Below are the code and all the weights of a small trained network. Each question names an input and a class and asks about switching units off, where a switched-off unit gives its printed mean instead of its output.

import numpy as np


def w(rows, s, z=0):
    codes = np.array(rows[::2]) - 128.0
    scale = np.full(codes.shape[1], s)
    scale[-1] = z or s
    return codes * scale


def f(y):
    return np.maximum(y, 0)


def log_softmax(a):
    a = a - a.max(-1, keepdims=True)
    return a - np.log(np.exp(a).sum(-1, keepdims=True))


def net(x, mask):
    res = np.array(x, float).reshape(1, 5) / 4 @ E
    y = f(res @ A[0][:, :-1].T + A[0][:, -1])
    res = res + np.where(mask, y, B[0][:, -1]) @ B[0][:, :-1]
    return log_softmax(res[-1] @ U[:, :-1].T + U[:, -1])


A, B = {}, {}
E = w([
[188,81,176,83,45,117,104,65,243,77,184],'x0',
[152,167,142,53,165,145,157,205,146,137,186],'x1',
[152,108,117,65,71,251,173,79,112,225,137],'x2',
[59,55,73,52,190,143,181,161,158,61,50],'x3',
[110,115,197,94,111,137,100,168,111,136,90],'x4',
],0.013)
A[0] = w([
[203,126,136,121,49,180,105,100,120,194,176,128],'N1',
[102,2,115,47,89,120,171,106,236,40,121,62],'N2',
[137,131,104,70,71,218,182,75,108,201,96,162],'N3',
[59,100,81,130,168,121,211,175,81,145,75,135],'N4',
[177,125,137,165,72,96,78,167,143,62,147,129],'N5',
[243,115,142,120,67,178,102,108,174,183,117,97],'N6',
[110,178,101,184,91,103,120,180,52,214,142,195],'N7',
[142,170,125,132,176,4,88,159,129,63,98,253],'N8',
[223,133,173,136,41,60,106,106,155,132,190,168],'N9',
[152,117,126,97,118,218,142,85,89,141,122,145],'N10',
[117,213,141,164,149,102,85,120,35,219,156,217],'N11',
],0.0094,0.0067)
B[0] = w([
[41,234,98,90,128,221,62,106,98,105,93,218],'N1',
[145,179,75,207,94,106,145,222,228,189,139,244],'N2',
[176,94,109,169,99,243,158,130,103,146,185,227],'N3',
[102,40,63,54,207,200,175,53,48,79,126,210],'N4',
[180,167,160,91,127,95,137,79,114,100,201,196],'N5',
[123,149,68,155,154,165,87,155,68,77,58,207],'N6',
[72,140,100,236,74,92,119,147,189,142,161,209],'N7',
[89,204,98,87,255,87,32,145,196,54,78,250],'N8',
[202,195,220,45,137,133,94,90,73,105,77,244],'N9',
[119,64,59,115,113,230,181,150,159,183,178,188],'N10',
[90,155,165,200,71,90,125,199,195,191,130,223],'N11',
],0.0096,0.02)
U = w([
[75,159,142,161,112,47,110,166,241,144,126,251],'0',
[72,152,87,85,167,192,87,98,79,63,64,163],'1',
[122,139,115,165,5,155,172,160,172,208,179,83],'2',
[119,13,128,95,141,176,206,76,56,140,169,2],'3',
[157,165,217,79,137,77,105,58,104,74,157,99],'4',
],0.011,0.0024)

Each question gives the input, the list of numbers given to net, and the class t.
The units are the neurons (one row each of A and B). Each row of codes is followed by its name. A weight is (code - 128) times the scale printed after its matrix; where a second scale follows, it is the last column's (A, B and U).
mask holds one flag per neuron, in row order. A switched-off neuron (its flag False) gives its mean, the last column of its row in B, instead of its output. The means were averaged over made-up inputs and are rounded, as every weight is.
A unit's drop is (log p(t) with every unit on - log p(t) with that unit switched off) / (log p(t) with every unit on - log p(t) with every unit switched off).
The circuit of an input: a set's keep is (log p(t) with only the set's units on - log p(t) with every unit switched off) / (log p(t) with every unit on - log p(t) with every unit switched off). Starting from all 11 units, units are removed one at a time, each time the one whose removal leaves the highest keep (on an exact tie, the one counted first), for as long as the keep stays at least 0.8.
units of the circuit, in order: the units of the circuit, biggest drop first
k most important neurons: the k neurons with the biggest drops, biggest first
drop when u is switched off: that unit's drop, to one decimal
input [2,3,0,6,2], class 0: units of the circuit, in order : N2
input [2,-1,1,-6,1], class 1: 3 most important neurons : N1, N6, N2
input [0,-7,3,-5,-4], class 2: 3 most important neurons : N8, N11, N4
input [6,-2,-7,0,-5], class 4: 3 most important neurons : N9, N5, N11
input [1,0,7,-5,-8], class 1: 2 most important neurons : N1, N6
input [4,-4,0,-8,-7], class 4: 2 most important neurons : N9, N5
input [-5,1,6,0,-3], class 2: 2 most important neurons : N11, N7
input [8,2,4,0,0], class 1: 2 most important neurons : N6, N1
input [0,2,0,-5,1], class 0: 2 most important neurons : N11, N4
input [5,-8,-6,0,-8], class 4: 4 most important neurons : N9, N5, N11, N7
input [1,-6,-5,-4,-5], class 4: 3 most important neurons : N2, N9, N5
input [6,-3,5,1,2], class 2: 4 most important neurons : N2, N8, N4, N3
input [-3,-5,8,1,3], class 3: 2 most important neurons : N2, N4
input [4,5,8,-1,-6], class 1: units of the circuit, in order : N1
input [6,-5,-3,7,0], class 0: drop when N4 is switched off : 0.0
input [-4,-4,4,0,-2], class 2: drop when N11 is switched off : 0.1
input [4,-8,7,-8,0], class 1: drop when N1 is switched off : 0.2
input [-3,-7,1,-5,8], class 2: drop when N8 is switched off : 1.0
